In the rows, zero is written as 128.
Each row of numbers belongs to one of the nodes below and depends on some of the facts about them. Some rows are named. Which node is each other row?

Some nodes and their rows:
[123 143 117 109 121 103 150 167 139 120  96 123 123 132 140 111  95 100
 113 100 104 129 144 159 133  88  83 127 131 107 107 133 157 110 110 153
 118 104 180] -> leno
[ 41 193  60 116 200 119  66 107 145 109 149 167  89 104 137  62 105 116
 129 135 115 126  93 176 119 166  43 158 174 151 157  99  96  96  98  98
  96 182 124] -> flozol
[ 44 206  70  91 175 117  77 113 136 114 150 154  54 115 140  45  97  99
 122 134  98 131  94 178 132 172  63 154 152 164 172  96  73  98  84  75
  86 170 122] -> nestubram
[120 141 121 112 129 145 163 172 146 126 124 115 141 142 152  93  99 109
 105 110 101 134 151 151 139 128  95 123 122  87 116 133 150 110 113 140
 125 115 168] -> dreskofo
[144 107  94  89 118 173 114 133 132 124 166 149 112 167 110 167 125 185
 146 168  71 145  99 172 121 117 188 197 140 177 170 143  94 133 115  77
 100 177 125] -> taluk
[129 135 109 121 130 126 162 175 150 130 123 131 124 122 136 106  98 110
 118 111  98 117 162 137 139  93  80 138 122 112 128 132 163  95 121 138
 112 112 173] -> guflo
[ 40 187  68 100 158 103  79  99 131 107 136 164  53 111 132  51  89  93
 136 125 109 123  91 187 123 150  45 164 167 180 173  96  82 108  89  86
  86 169 131] -> grista
[ 39 176  80 123 174 125  79 104 142 116 158 168  86 107 126  52  95 108
 141 139 107 131  97 175 133 168  29 163 166 157 167  96  94  93 104  97
  84 174 117] -> grekli
[153 107  91 101 131  78 147 176 145 145  98 124 109 125 132 138 101  87
 104 114 117 122 142 160 134  93  67 115 118 127  78 139 143  83 118 161
 125  82 158] -> pirur
[125 133 109 127 138 120 146 176 153 127 110 139 150 125 142 115 106 124
 115 109 101 128 158 151 146 100  77 125 135  89 107 140 171  91 126 149
 118 104 170] -> plibes
[148  71 134 124  91 160 103 120 136 110 156 153 149 181 112 158 127 186
 160 180  75 162  86 194 125 146 176 190 148 152 153 145 101 157 119 103
 106 165 116] -> skaburir
[118 124 111 125 128 139 153 165 139 128 123 136 164 137 139 108  95 117
 115 105 117 124 146 157 140 119  62 122 134  89 100 140 166 105 126 150
 122 100 163] -> devifil
[125 119 141 135 110 141 181 158 144 127 118 132 149 127 135  98  83 105
 139  99 108 121 161 150 130  98  78 154 132 107 126 122 157 115 124 166
 119 123 172] -> faklon
[116 136 140 120 111 131 157 167 130 123 117 117 129 152 141  95  89  91
 100 113 109 136 131 145 133 131  73 117 121  99 109 136 151 132 110 152
 120  98 168] -> seklu
[141 140 110 131 150 117 141 175 152 133 112 128 141 121 143 127 111 115
 112 109 111 135 157 138 144  96  75 129 130  87 100 137 162  88 120 166
 123 117 172] -> doklum
[144  80  78 102 109 181 111 119 123 118 175 161 132 166 110 172 123 194
 151 170  87 136  95 176 114 135 157 189 149 165 165 151 110 134 135  80
 101 159 121] -> bodok
[132 144 128 102 152 118 168 177 154 124  99 105 109 137 131 120  92 104
 119 103  97 123 160 154 114  71 114 149 130 124 104 119 138 114  97 163
 136 131 165] -> fletrik
[147  80 119 100  65 143  98 113 121  97 128 163 125 180 126 148 120 182
 160 153  76 152  83 222 127 123 180 197 155 165 159 147 110 169 111  85
 105 157 135] -> zotra
[131 131 115 121 152 116 138 174 154 130 108 130 157 132 133 132 104 119
 111 120 104 134 152 150 133 101  69 117 137  87  81 143 166  94 120 166
 123 101 160] -> savom
[120 122 149 137 126 138 173 168 148 131 118 127 142 133 135 102  86 107
 138 111 100 118 159 136 129  95  78 147 128 114 127 122 161 114 120 167
 119 119 169] -> klosen
[134 133  75  94 128 128 159 171 141 134 121 135 121 114 147 116  92 114
 113  97 101 108 159 152 138  92  78 127 125 109 117 141 162  91 126 128
 113 102 176] -> sivu

Facts:
β: refers to; ρ: belongs to class
skidrol	β	nobrak; skidrol	β	pluflak; kolubun	β	skulus; boskol	β	groler; boskol	β	griles; boskol	β	busir; boskol	β	beben; skaplun	β	mubrer; skaplun	β	peniklim
skaplun	β	kedras; skaplun	β	driskos; dutrun	β	sefe; peniklim	β	pluflak; busken	β	buflil; busken	β	deskurak; flozol	β	drogrok; dimiton	β	grizavar; dimiton	β	miflos
griles	β	grifal; griles	β	dretrisam; nobrak	β	temas; nobrak	β	pluflak; drogrok	β	temas; dreskofo	β	grizavar; dreskofo	β	staflu; faklon	β	nokul; faklon	β	druskisim
faklon	β	drebi; luvos	β	skaplun; luvos	β	flamol; luvos	β	pluflak; klila	β	drogrok; klila	β	miflos; staflu	β	bavok; staflu	β	pluflak; vufi	β	drira
galuk	β	fadol; dasar	β	datro; dasar	β	temas; dasar	β	peniklim; dasar	β	pirur; dasar	β	zigo; gimor	β	pluflak; gagir	β	damu; doska	β	sikul
doska	β	pluflak; doska	β	skatra; skosim	β	buflil; rekli	β	flogral; lubos	β	pluflak; triker	β	grizavar; raplin	β	drupa; taluk	β	botratum; taluk	β	stopla
taluk	β	liflak; skotrim	β	peniklim; skotrim	β	pluflak; buflil	β	vuro; buflil	β	pluflak; skulus	β	miflos; skulus	β	brepa; skulus	β	pirur; foskeze	β	sefe
foskeze	β	nekil; guke	β	damu; triklak	β	runon; triklak	β	driguk; triklak	β	pirur; klosen	β	nokul; klosen	β	vikises; flupli	β	groler; flupli	β	drogrok
sivu	β	toflar; noflu	β	zopar; noflu	β	kliflu; noflu	β	gimor; femel	β	pusugor; femel	β	griplo; femel	β	pluflak; savom	β	groler; savom	β	temas
drira	β	pusugor; drira	β	taluk; gopin	β	kavil; gopin	β	driskos; seklu	β	stagon; seklu	β	grizavar; seklu	β	brepa; seklu	β	skosim; skatra	β	pluflak
kavil	β	pluflak; lunizem	β	gagir; lunizem	β	skelo; zafas	β	vufi; zafas	β	kavil; zafas	β	grizavar; zafas	β	stopla; kliflu	β	pluflak; brore	β	grizavar
nudo	β	grumuk; pleda	β	nastek; pleda	β	tasto; skaburir	β	bavok; ruvifu	β	buflil; ruvifu	β	sagel; tratuflom	β	drumuse; tratuflom	β	doklum; vomel	β	stibre
lelek	β	zetidro; flogral	β	gimes; flogral	β	miflos; flogral	β	skotrim; sagel	β	skatra; ditros	β	beben; ditros	β	pluflak; basti	β	lakloplis; basti	β	pluflak
skoner	β	pirur; skoner	β	stibre; fatek	β	grizavar; zopar	β	tagror; zopar	β	skulus; zopar	β	saka; dagebrer	β	truta; fesku	β	sikul; fesku	β	miflos
fesku	β	lales; luro	β	lales; luro	β	kloleli; grelal	β	vuro; grelal	β	kedras; grelal	β	pluflak; grelal	β	skatra; grumuk	β	skosim; skelo	β	vuro
brepa	β	grizavar; brepa	β	pluflak; fletrik	β	gutrom; feples	β	nokul; feples	β	pluflak; podra	β	gutrom; podra	β	nobrak; floraruk	β	fadol; floraruk	β	klila
floraruk	β	kedras; floraruk	β	pluflak; drografa	β	vomel; drografa	β	truzu; zofen	β	fesku; zofen	β	gimor; ziban	β	skatra; stafles	β	stopla; stafles	β	fletrik
stafles	β	zigo; stafles	β	plokon; driskos	β	fadol; driskos	β	lakloplis; driskos	β	kedras; trapluk	β	fadre; bavok	β	vuro; flamol	β	ligrur; flamol	β	fadre
flamol	β	klusus; klubi	β	tagror; klubi	β	pluflak; nestubram	β	grizavar; nestubram	β	sterus; luvem	β	ditros; luvem	β	pluflak; ligrur	β	pluflak; klusus	β	vomel
drostes	β	gimes; drostes	β	skatra; ploflak	β	kolubun; ploflak	β	seklu; ploflak	β	flamol; mame	β	vomel; nastek	β	vuro; nastek	β	pirur; nastek	β	pluflak
tagror	β	vuro; tagror	β	peniklim; plapo	β	ketul; plapo	β	skulus; plapo	β	skopir; nekil	β	vegur; mogral	β	gagir; fadol	β	vuro; sudilin	β	peniklim
madi	β	mubrer; pletak	β	pluflak; zetidro	β	lakloplis; zetidro	β	pluflak; druskisim	β	vuro; druskisim	β	peniklim; skeflo	β	flubas; gutrom	β	kedras; gutrom	β	pluflak
grekli	β	neklas; trenu	β	podra; tristen	β	dimiton; tristen	β	triker; sostistek	β	floraruk; grisom	β	nestubram; truflus	β	beben; kidul	β	datro; kidul	β	stopla
fozor	β	buflil; flubrizun	β	liflak; flubrizun	β	pluflak; truta	β	fletrik; bodok	β	toflar; bodok	β	femel; bodok	β	pirur; flekel	β	fadol; flekel	β	filem
duskol	β	drogrok; fetru	β	pleda; bresis	β	beben; bresis	β	deskurak; plibes	β	tasto; visam	β	gopin; kiflir	β	skulus; kiflir	β	savom; klazir	β	tagror
klazir	β	pirur; kozo	β	ligrur; kozo	β	drira; vegur	β	skulus; dretrisam	β	peniklim; febel	β	tagror; febel	β	nobrak; febel	β	skotrim; brofles	β	flamol
brofles	β	pluflak; datro	β	vuro; datro	β	peniklim; vusifi	β	kloleli; beben	β	nastek; beben	β	pluflak; skalopom	β	neklas; dasko	β	pluflak; patol	β	toflar
patol	β	liflak; brugrim	β	dagebrer; pusugor	β	fatek; pusugor	β	pletak; drumuse	β	gimor; drumuse	β	skatra; tibro	β	skiplik; dugra	β	tagror; dugra	β	pluflak
doklum	β	temas; kedras	β	pluflak; sefe	β	dimiton; sefe	β	gutrom; sefe	β	grizavar; grabruk	β	grastus; grabruk	β	skiplik; flubas	β	skulus; stibre	β	fatek
stibre	β	drostes; stibre	β	pluflak; rone	β	sikul; rone	β	fadol; vikises	β	pluflak; guflo	β	flubrizun; drupa	β	riplin; gebrul	β	zukle; gebrul	β	plokon
siskun	β	grelal; siskun	β	driguk; skiplik	β	gimes; skiplik	β	grizavar; neklas	β	savom; neklas	β	pluflak; botratum	β	skatra; botratum	β	sterus; vostu	β	grisom
vostu	β	pluflak; vostu	β	drupa; verodram	β	seklu; breles	β	rivek; devifil	β	nastek; devifil	β	vegur; skopir	β	pletak; skopir	β	dretrisam; lales	β	skotrim
lales	β	sagel; plokon	β	flogral; rista	β	grelal; rista	β	lubos; rista	β	temas; rista	β	tasto; losku	β	nestubram; luman	β	vikises; luman	β	podra
tropum	β	pletak; tropum	β	doska; pleste	β	pletak; pleste	β	skulus; pleste	β	sudilin; brekan	β	neklas; brekan	β	bavok; grastus	β	grizavar; zotra	β	damu
rivek	β	groler; rivek	β	nastek; skidrol	ρ	255; kolubun	ρ	255; boskol	ρ	904; skaplun	ρ	255; saka	ρ	255; dutrun	ρ	255; peniklim	ρ	904
drebi	ρ	382; sikul	ρ	255; busken	ρ	255; flozol	ρ	382; dimiton	ρ	255; griles	ρ	904; gimes	ρ	255; nobrak	ρ	255; pirur	ρ	255
skorak	ρ	382; tasto	ρ	255; drogrok	ρ	904; dreskofo	ρ	255; faklon	ρ	255; deskurak	ρ	904; luvos	ρ	904; klila	ρ	255; staflu	ρ	382
vufi	ρ	255; galuk	ρ	382; filem	ρ	904; dasar	ρ	382; vuro	ρ	255; gimor	ρ	255; gagir	ρ	255; doska	ρ	255; skosim	ρ	255
kludri	ρ	255; dregrer	ρ	382; rekli	ρ	904; lubos	ρ	255; triker	ρ	904; raplin	ρ	904; taluk	ρ	904; skotrim	ρ	255; buflil	ρ	904
skulus	ρ	255; foskeze	ρ	255; guke	ρ	255; triklak	ρ	255; liflak	ρ	382; klosen	ρ	255; nutrus	ρ	255; flupli	ρ	255; sivu	ρ	255
noflu	ρ	255; femel	ρ	255; savom	ρ	255; drira	ρ	904; miflos	ρ	255; gopin	ρ	255; seklu	ρ	255; skatra	ρ	255; kavil	ρ	255
zukle	ρ	382; lunizem	ρ	904; zafas	ρ	255; kliflu	ρ	382; brore	ρ	904; nudo	ρ	904; dridedra	ρ	255; pleda	ρ	255; busir	ρ	382
skaburir	ρ	904; ruvifu	ρ	904; tratuflom	ρ	904; vomel	ρ	382; lelek	ρ	904; flogral	ρ	255; sagel	ρ	255; ditros	ρ	904; basti	ρ	255
skoner	ρ	255; riplin	ρ	904; fatek	ρ	904; zopar	ρ	255; dagebrer	ρ	255; fesku	ρ	904; luro	ρ	255; grelal	ρ	255; grumuk	ρ	904
skelo	ρ	904; stagon	ρ	382; brepa	ρ	904; fletrik	ρ	255; feples	ρ	904; podra	ρ	382; floraruk	ρ	904; drografa	ρ	255; zofen	ρ	382
ziban	ρ	382; stafles	ρ	382; driskos	ρ	904; trapluk	ρ	382; bavok	ρ	255; flamol	ρ	255; klubi	ρ	382; pluflak	ρ	255; truzu	ρ	255
nestubram	ρ	382; luvem	ρ	255; ligrur	ρ	904; nokul	ρ	255; runon	ρ	255; klusus	ρ	904; drostes	ρ	255; griplo	ρ	904; groler	ρ	255
ploflak	ρ	904; mame	ρ	255; nastek	ρ	255; leno	ρ	255; tagror	ρ	904; plapo	ρ	255; nekil	ρ	904; mogral	ρ	382; fadol	ρ	904
sudilin	ρ	255; madi	ρ	382; pletak	ρ	255; zetidro	ρ	904; druskisim	ρ	255; skeflo	ρ	255; gutrom	ρ	255; grekli	ρ	382; trenu	ρ	382
tristen	ρ	382; sterus	ρ	904; grista	ρ	382; tidrim	ρ	255; sostistek	ρ	904; grisom	ρ	255; truflus	ρ	255; kidul	ρ	255; fozor	ρ	255
flubrizun	ρ	904; truta	ρ	255; bodok	ρ	904; flekel	ρ	904; kloleli	ρ	255; duskol	ρ	382; damu	ρ	904; fetru	ρ	382; bresis	ρ	255
plibes	ρ	255; visam	ρ	255; kiflir	ρ	255; driguk	ρ	255; klazir	ρ	255; stopla	ρ	255; kozo	ρ	904; grizavar	ρ	255; vegur	ρ	382
dretrisam	ρ	255; febel	ρ	382; lakloplis	ρ	904; brofles	ρ	255; datro	ρ	255; vusifi	ρ	904; beben	ρ	255; skalopom	ρ	255; dasko	ρ	904
temas	ρ	255; patol	ρ	255; brugrim	ρ	255; zigo	ρ	255; pusugor	ρ	382; drumuse	ρ	255; tibro	ρ	382; dugra	ρ	904; doklum	ρ	255
kedras	ρ	904; mubrer	ρ	904; sefe	ρ	255; grabruk	ρ	904; flubas	ρ	904; stibre	ρ	255; rone	ρ	382; vikises	ρ	255; guflo	ρ	255
drupa	ρ	255; gebrul	ρ	904; siskun	ρ	382; toflar	ρ	255; grifal	ρ	255; skiplik	ρ	904; neklas	ρ	255; botratum	ρ	255; vostu	ρ	255
verodram	ρ	904; breles	ρ	255; devifil	ρ	255; skopir	ρ	904; lales	ρ	382; plokon	ρ	255; rista	ρ	904; losku	ρ	904; ketul	ρ	255
luman	ρ	382; tropum	ρ	255; pleste	ρ	382; brekan	ρ	255; grastus	ρ	255; fadre	ρ	255; zotra	ρ	904; rivek	ρ	904

Which node is each row?
No name comes twice in this set of rows, the named rows included.
[138 106 121  97 111 168  95 127 133 107 159 143 122 185 116 159 131 183
 136 175  74 169  88 181 121 145 192 187 141 152 157 148  98 153 104  82
 106 170 119]	losku
[152  75 107 106 104 166  97 113 113 111 160 147 126 186 107 175 129 167
 139 174 106 160  65 187 109 151 152 176 148 169 136 149  97 155 114 105
 119 152 112]	flubas
[139 111 139 134 108 123 170 163 146 129 111 129 141 125 135 102  90  97
 137 101 115 118 151 159 140 102  75 149 124 116 110 124 152 108 126 168
 126 118 164]	druskisim
[133 119 104 119 119 138 168 162 140 136 126 134 148 128 144 113  90 113
 122 102 119 111 153 150 136 111  60 137 130 101 113 134 160 101 136 157
 120 107 168]	klazir
[146  97 110 123 122 173  94 124 130 119 169 156 142 169 112 174 139 194
 150 174  94 159  96 161 123 136 167 197 150 151 163 146 112 142 123 109
 110 184 123]	tratuflom
[113 126 121 134 121 112 164 176 136 123 114 112 119 124 111 112 105  81
 106 129 103 113 137 119 122 105  57 119 129 118 133 130 164 116 116 158
 121  93 177]	flamol
[ 44 182  88 101 147 103  79  99 122 108 145 150  49 133 120  46  92  74
 123 138 115 137  74 176 125 181  39 150 153 180 159  96  67 120  83  99
  88 155 119]	stagon
[135 127 154 123  97 112 151 161 132 125 105 122 122 151 140  98  94  86
 117 108 109 143 139 153 141 117  70 129 118 110 103 135 148 125 104 170
 115  94 166]	skosim
[153 106 124 116  96 167 100 110 117 115 155 153 122 178 119 165 136 182
 153 163 106 174  86 170 124 130 168 200 147 167 171 143 105 156 110 120
 110 185 130]	vusifi
[119 119 128 130 120  86 153 179 136 122  97 104 106 129 113 122 105  73
 100 124 101 119 132 124 123  93  59 115 125 128 116 128 161 114 112 163
 122  88 175]	fadre
[157  59 127 113  72 138 106 114 130 109 137 161 128 176 117 157 119 173
 165 161  83 159  85 212 129 134 174 201 147 175 147 142 101 161 120 107
 106 161 121]	skelo
[133 154 125 135 114 138 159 154 131 135 119 131 128 131 157 105 106 104
 119  90 138 134 154 141 136 109  72 144 122 100 132 134 164 107 123 172
 122 136 179]	luro
[143 113 119 121 127 117 165 169 149 132 112 126 135 128 140 114  89 102
 127  96 109 118 159 167 135  96  82 147 125 122 100 130 151 100 119 167
 123 111 161]	datro

Now the same nodes, written a new way:
Some nodes and their rows:
[106 156 130 137 114 142 145 126 116 132 159 115 121 108] -> drupa
[101 173 128 148 126 149 133 102 126 102 161 116 132 100] -> vostu
[103 168 128 146 105 136 140 107 129 130 147 122 122 130] -> nobrak
[108 201 108 152 128 154 165 136 112 118 182 126  93 104] -> guke
[103 118 138 125  68 119 139 121 113 173 124 113 117 145] -> pluflak
[114 171 117 149 131 147 143 105 118 120 133 116 135 114] -> drostes
[109 186 128 153 120 139 136  95 121 116 170 135 137 112] -> kiflir
[106 179 119 144 122 148 157 123 113 133 165 123 113 108] -> leno
[104 141 114 136 116 138 136 114 108 142 148 118 112 119] -> fadre
[103 182 115 151 109 141 145 109 128 118 159 125 105 128] -> druskisim
[ 92 107 174 154 154 116 121 186 122 101  42 124 147  75] -> tristen
[107 117 181 153  98 114 131 187 133 111  66 123 125  66] -> grekli
[112 131 173 162 117 121 136 182 128  96  24 121 134  76] -> zofen
[111 114 175 158 110 123 139 185 129 107  26 115 132  70] -> ziban
[155  63 145 148 121 137 135 174 140 104 130 128 144 104] -> rista
[145   8 141 135 148 132 131 176 117 143 104 124 155 117] -> fatek
[158  42 147 142 108 128 139 181 128 126 133 138 137 109] -> griles
[141  58 130 148 134 137 138 191 137  97 121 125 124 120] -> flekel
[152  63 125 145 139 146 164 208 118 116 144 131 107 104] -> zotra
[149  42 135 138 138 138 134 199 114 101 130 128 141 104] -> nudo
[145  42 138 141 122 135 136 193 128 104 129 128 135 109] -> skaburir

Name these rows:
No name comes twice in this set of rows, the named rows included.
[110 173 114 153 131 143 143  99 114 122 161 135 128 115]	skeflo
[101 147 113 144 124 144 126  99 114 127 157 121 117 118]	flamol
[149  21 126 139 141 137 133 171 118 127 117 126 137 107]	klusus
[149  65 125 150 136 143 152 203 125 103 137 132 113 101]	lunizem
[ 96 105 165 158 119 118 128 185 134 106  51 122 109  79]	madi
[100 158 119 145 150 145 141 101 121 148 144 117 129 116]	vufi
[161  52 156 139 100 127 143 186 127 127 143 136 142 103]	rivek
[101 173 114 151 123 147 122  90 125 107 155 120 124 111]	brofles
[116 186 124 152 108 144 154 108 121 115 135 119 130 113]	drumuse
[ 98 165 127 139  94 136 141 128 121 127 158 122 113 125]	bavok
[143  32 128 144 155 140 115 166 121 100 126 133 147 104]	ploflak
[111 153 114 141 126 145 145 113 106 146 152 121 117 113]	truzu
[113 114 186 153  91 116 139 189 132 119  75 127 123  59]	fetru
[135  34 139 143 179 138 131 186 118 108 111 126 162 114]	grabruk

